Below is a small trained network, with its code and all its weights. Each question gives an input and a class and asks what happens when units are switched off, that is, made to give their printed mean instead of their output.

import numpy as np


def w(rows, s, z=0):
    codes = np.array(rows[::2]) - 128.0
    scale = np.full(codes.shape[1], s)
    scale[-1] = z or s
    return codes * scale


def f(y):
    return y / 2 * (1 + np.tanh(0.7978845608 * (y + 0.044715 * y**3)))


def log_softmax(a):
    a = a - a.max(-1, keepdims=True)
    return a - np.log(np.exp(a).sum(-1, keepdims=True))


def net(x, mask):
    res = np.array(x, float).reshape(1, 5) / 4 @ E
    y = f(res @ A[0][:, :-1].T + A[0][:, -1])
    res = res + np.where(mask, y, B[0][:, -1]) @ B[0][:, :-1]
    return log_softmax(res[-1] @ U[:, :-1].T + U[:, -1])


A, B = {}, {}
E = w([
[73,146,62,145,151],'x0',
[161,214,105,221,122],'x1',
[10,183,135,80,64],'x2',
[70,22,152,164,192],'x3',
[119,153,165,122,208],'x4',
],0.013)
A[0] = w([
[89,183,127,93,157,148],'N1',
[49,81,96,128,113,190],'N2',
[174,215,124,139,6,208],'N3',
[148,97,115,138,205,167],'N4',
[118,94,94,136,149,140],'N5',
[112,148,154,93,159,223],'N6',
[113,85,184,61,186,175],'N7',
[77,168,125,159,147,225],'N8',
[65,116,75,138,82,196],'N9',
[191,157,66,108,125,179],'N10',
[193,152,92,154,125,254],'N11',
[108,122,110,97,191,183],'N12',
[173,151,63,195,168,210],'N13',
[191,167,130,174,110,233],'N14',
[143,104,128,55,111,217],'N15',
[179,111,247,140,124,200],'N16',
[39,170,121,112,159,132],'N17',
[131,152,81,208,201,212],'N18',
[141,192,92,134,182,203],'N19',
[118,193,61,125,74,133],'N20',
[116,114,67,112,87,159],'N21',
[82,128,118,156,62,202],'N22',
[139,105,110,64,132,194],'N23',
[108,92,125,70,56,146],'N24',
[129,188,124,103,104,203],'N25',
],0.014,0.0049)
B[0] = w([
[123,137,152,126,91,170],'N1',
[72,121,84,42,117,183],'N2',
[192,186,128,180,114,254],'N3',
[80,76,150,86,170,192],'N4',
[98,128,128,114,131,154],'N5',
[98,174,205,152,157,160],'N6',
[113,151,175,83,117,194],'N7',
[64,128,169,171,39,182],'N8',
[160,75,94,85,2,178],'N9',
[98,220,90,139,248,184],'N10',
[148,157,85,136,242,202],'N11',
[73,121,138,95,151,165],'N12',
[93,70,89,187,188,215],'N13',
[160,153,122,169,215,208],'N14',
[183,136,138,32,137,169],'N15',
[188,50,220,119,134,191],'N16',
[98,146,168,121,89,182],'N17',
[41,88,125,183,168,216],'N18',
[128,150,105,198,142,190],'N19',
[182,163,106,154,63,203],'N20',
[139,133,80,126,82,156],'N21',
[139,27,76,150,36,176],'N22',
[158,173,140,68,162,158],'N23',
[187,111,116,84,150,174],'N24',
[148,194,138,151,86,188],'N25',
],0.0089,0.021)
U = w([
[212,59,212,96,142,192],'0',
[151,154,56,222,115,109],'1',
[59,112,124,28,146,94],'2',
[120,2,36,101,65,194],'3',
[175,111,61,89,50,5],'4',
[126,196,45,59,183,133],'5',
[31,108,137,144,60,187],'6',
[95,44,81,140,193,99],'7',
],0.0096,0.0027)

Each question gives the input, the list of numbers given to net, and the class t.
The units are the neurons (one row each of A and B). Each row of codes is followed by its name. A weight is (code - 128) times the scale printed after its matrix; where a second scale follows, it is the last column's (A, B and U).
mask holds one flag per neuron, in row order. A switched-off neuron (its flag False) gives its mean, the last column of its row in B, instead of its output. The means were averaged over made-up inputs and are rounded, as every weight is.
A unit's drop is (log p(t) with every unit on - log p(t) with that unit switched off) / (log p(t) with every unit on - log p(t) with every unit switched off).
The circuit of an input: a set's keep is (log p(t) with only the set's units on - log p(t) with every unit switched off) / (log p(t) with every unit on - log p(t) with every unit switched off). Starting from the 12 units with the biggest drops (on a tie, the unit counted first), units are removed one at a time, each time the one whose removal leaves the highest keep (on an exact tie, the one counted first), for as long as the keep stays at least 0.8.
circuit, biggest first: the units of the circuit, biggest drop first
k most important neurons: the k neurons with the biggest drops, biggest first
drop when u is switched off: that unit's drop, to one decimal
input [-5,3,8,-4,4], class 1: circuit, biggest first	(N3)
input [-5,1,4,3,1], class 0: circuit, biggest first	(N18; N16)
input [-6,-2,8,7,-2], class 3: circuit, biggest first	(N22; N9)
input [8,4,-1,5,-2], class 6: circuit, biggest first	(N8; N14)
input [-1,7,2,7,6], class 6: circuit, biggest first	(N8; N11)
input [-8,-5,8,-3,-1], class 4: circuit, biggest first	(N22; N18)
input [7,1,7,-6,6], class 6: 2 most important neurons	(N17; N8)
input [6,5,6,-3,6], class 6: 2 most important neurons	(N8; N17)
input [5,-3,-6,-1,-8], class 5: 2 most important neurons	(N10; N16)
input [-2,-1,1,-5,8], class 0: 3 most important neurons	(N2; N16; N11)
input [-3,2,3,8,1], class 6: 2 most important neurons	(N11; N15)
input [-3,3,4,-1,5], class 6: 2 most important neurons	(N11; N10)
input [-7,-2,6,8,8], class 2: 2 most important neurons	(N2; N3)
input [2,4,8,-5,-8], class 4: circuit, biggest first	(N9)
input [7,-5,1,-3,3], class 2: drop when N18 is switched off	0.1
input [2,2,2,5,-1], class 6: drop when N11 is switched off	0.1
input [-2,4,8,3,-6], class 4: drop when N18 is switched off	0.2
